Below is a small trained network, with its code and all its weights. Each question gives an input and a class and asks what happens when units are switched off, that is, made to give their printed mean instead of their output.

import numpy as np


def w(rows, s, z=0):
    codes = np.array(rows[::2]) - 128.0
    scale = np.full(codes.shape[1], s)
    scale[-1] = z or s
    return codes * scale


def f(y):
    return np.maximum(y, 0)


def log_softmax(a):
    a = a - a.max(-1, keepdims=True)
    return a - np.log(np.exp(a).sum(-1, keepdims=True))


def net(x, mask):
    res = np.array(x, float).reshape(1, 6) / 4 @ E
    y = f(res @ A[0][:, :-1].T + A[0][:, -1])
    res = res + np.where(mask, y, B[0][:, -1]) @ B[0][:, :-1]
    return log_softmax(res[-1] @ U[:, :-1].T + U[:, -1])


A, B = {}, {}
E = w([
[189,75,198,141,83,63,211,58,95,166,176],'x0',
[188,168,109,93,186,195,216,134,160,169,146],'x1',
[102,9,87,138,185,139,104,82,185,129,186],'x2',
[204,114,192,225,118,180,114,144,169,85,107],'x3',
[86,162,163,169,155,185,119,145,59,133,227],'x4',
[169,122,58,182,150,58,112,202,110,175,141],'x5',
],0.011)
A[0] = w([
[85,149,102,103,138,173,72,165,134,140,116,74],'N1',
[122,134,104,121,140,182,132,151,131,143,125,23],'N2',
[86,124,151,63,102,152,125,127,150,107,157,72],'N3',
[116,155,159,103,120,134,137,98,121,78,103,85],'N4',
[90,136,111,123,143,165,125,190,163,60,128,73],'N5',
[131,142,87,133,145,150,93,165,126,133,119,46],'N6',
[102,150,80,49,98,99,112,113,115,167,175,6],'N7',
[192,105,98,68,99,77,116,99,192,104,21,75],'N8',
[64,110,58,62,129,110,155,113,99,160,139,40],'N9',
[73,154,99,53,139,89,135,123,102,156,151,65],'N10',
[209,142,147,180,131,138,99,126,200,95,94,87],'N11',
[104,152,99,130,150,187,56,147,133,124,136,37],'N12',
[48,97,155,181,90,71,42,92,85,89,102,75],'N13',
[80,58,96,139,144,126,130,109,174,133,154,86],'N14',
[182,115,179,239,124,187,108,153,173,73,137,78],'N15',
[188,161,112,70,204,186,205,146,184,168,159,134],'N16',
[151,109,73,192,133,75,94,211,97,183,141,80],'N17',
[201,87,172,146,59,72,184,40,44,172,219,84],'N18',
[118,206,143,99,74,100,156,161,57,120,84,70],'N19',
[76,153,164,114,136,163,154,58,151,66,85,54],'N20',
[78,109,157,134,48,62,69,169,86,54,128,124],'N21',
[85,27,98,133,210,127,106,76,181,126,182,73],'N22',
[90,136,80,123,129,150,127,146,149,84,74,67],'N23',
[92,175,169,192,180,181,89,133,9,129,254,50],'N24',
[89,131,158,107,76,212,131,107,103,97,187,84],'N25',
[81,154,108,131,157,182,84,185,110,113,94,16],'N26',
[178,129,73,187,153,66,124,206,116,172,126,109],'N27',
[103,159,81,117,142,162,73,158,152,102,116,24],'N28',
[157,185,155,112,181,150,171,141,144,175,110,65],'N29',
[136,210,158,113,63,107,153,187,76,117,76,72],'N30',
[102,108,182,68,103,153,120,84,177,104,69,97],'N31',
],0.0098,0.0024)
B[0] = w([
[117,90,169,114,134,81,160,120,150,123,126,172],'N1',
[121,107,154,123,141,139,171,124,106,143,94,148],'N2',
[123,154,127,160,86,112,111,80,98,159,161,156],'N3',
[103,174,94,151,124,128,118,96,149,157,158,157],'N4',
[87,127,176,151,125,53,154,97,131,133,101,168],'N5',
[87,108,166,139,112,104,168,95,138,126,143,159],'N6',
[149,155,134,91,86,87,116,164,70,79,142,172],'N7',
[221,33,52,9,150,147,107,171,165,209,77,195],'N8',
[144,152,105,107,79,88,89,167,80,80,140,181],'N9',
[134,173,141,65,54,93,86,205,60,43,174,179],'N10',
[124,133,139,68,84,92,96,158,86,82,165,186],'N11',
[137,121,153,121,125,69,190,119,166,119,96,172],'N12',
[142,93,90,156,206,169,155,42,53,100,95,204],'N13',
[150,179,141,176,104,205,99,173,191,103,85,178],'N14',
[140,190,118,27,30,68,92,189,26,39,183,212],'N15',
[136,102,102,166,235,170,156,66,38,73,110,203],'N16',
[79,203,93,142,111,144,142,63,122,207,192,199],'N17',
[50,84,231,149,124,26,194,101,182,117,69,251],'N18',
[151,161,166,204,110,201,80,226,181,89,115,190],'N19',
[72,205,102,152,111,128,155,82,141,175,201,172],'N20',
[158,97,100,172,250,150,117,67,53,118,108,198],'N21',
[148,171,161,231,92,204,72,214,194,85,106,212],'N22',
[75,92,158,121,152,52,166,122,152,131,109,164],'N23',
[224,14,70,2,137,143,53,162,199,208,82,234],'N24',
[130,138,50,124,103,143,135,91,134,203,157,180],'N25',
[84,98,181,125,135,98,185,126,163,123,120,179],'N26',
[74,200,96,136,91,170,164,35,137,178,209,197],'N27',
[92,122,194,135,134,70,164,112,160,132,101,173],'N28',
[149,106,90,168,200,154,133,108,94,100,101,170],'N29',
[166,128,151,205,103,194,92,183,207,113,117,196],'N30',
[91,193,90,116,110,165,147,70,132,195,191,176],'N31',
],0.0077,0.019)
U = w([
[81,105,214,138,128,49,217,118,173,126,93,97],'0',
[128,164,130,61,54,106,107,169,25,34,176,94],'1',
[137,158,152,237,108,233,102,187,202,98,111,102],'2',
[168,71,82,32,142,153,114,143,159,244,101,253],'3',
[130,115,106,182,246,187,163,77,17,83,110,141],'4',
[75,205,98,151,92,161,168,74,125,255,225,100],'5',
],0.011,0.0022)

Each question gives the input, the list of numbers given to net, and the class t.
The units are the neurons (one row each of A and B). Each row of codes is followed by its name. A weight is (code - 128) times the scale printed after its matrix; where a second scale follows, it is the last column's (A, B and U).
mask holds one flag per neuron, in row order. A switched-off neuron (its flag False) gives its mean, the last column of its row in B, instead of its output. The means were averaged over made-up inputs and are rounded, as every weight is.
A unit's drop is (log p(t) with every unit on - log p(t) with that unit switched off) / (log p(t) with every unit on - log p(t) with every unit switched off).
The circuit of an input: a set's keep is (log p(t) with only the set's units on - log p(t) with every unit switched off) / (log p(t) with every unit on - log p(t) with every unit switched off). Starting from the 12 units with the biggest drops (on a tie, the unit counted first), units are removed one at a time, each time the one whose removal leaves the highest keep (on an exact tie, the one counted first), for as long as the keep stays at least 0.8.
circuit, biggest first: the units of the circuit, biggest drop first
unit that matters most: the unit with the biggest drop
k most important neurons: the k neurons with the biggest drops, biggest first
drop when u is switched off: that unit's drop, to one decimal
input [-1,3,-4,-8,-7,7], class 1: 2 most important neurons : N10; N24
input [-2,-5,-1,0,7,7], class 3: 3 most important neurons : N24; N20; N31
input [-6,8,4,-1,4,-6], class 4: circuit, biggest first : N16
input [-2,-7,-5,2,4,1], class 4: 3 most important neurons : N21; N13; N22
input [-4,-5,1,0,0,5], class 4: 3 most important neurons : N21; N13; N18
input [-5,-2,-7,7,-6,-4], class 1: 2 most important neurons : N15; N11
input [-5,1,-5,1,5,2], class 0: circuit, biggest first : N26; N12
input [1,3,-3,1,2,3], class 2: circuit, biggest first : N30; N15
input [-7,8,-1,-6,-5,8], class 4: 3 most important neurons : N16; N18; N29
input [6,-1,-6,8,3,-8], class 1: 4 most important neurons : N15; N17; N27; N11
input [0,-1,2,6,6,-4], class 1: 2 most important neurons : N15; N8
input [3,4,6,-5,5,2], class 2: 2 most important neurons : N22; N15
input [6,-4,5,1,-7,-8], class 5: 3 most important neurons : N31; N24; N20
input [2,4,-3,5,-5,8], class 5: unit that matters most : N27
input [-4,-8,-2,6,-5,-6], class 4: 2 most important neurons : N21; N13
input [6,-3,-3,-4,-6,-8], class 5: 2 most important neurons : N31; N24
input [6,7,-2,-2,-3,-2], class 4: 2 most important neurons : N16; N29
input [-1,5,-3,5,7,0], class 3: drop when N24 is switched off : 1.4
input [-6,3,-5,-2,-6,-6], class 0: drop when N22 is switched off : 0.5
input [-3,-3,-6,3,-7,-8], class 5: circuit, biggest first : N31
input [-1,5,5,8,-4,-5], class 1: drop when N15 is switched off : 0.4
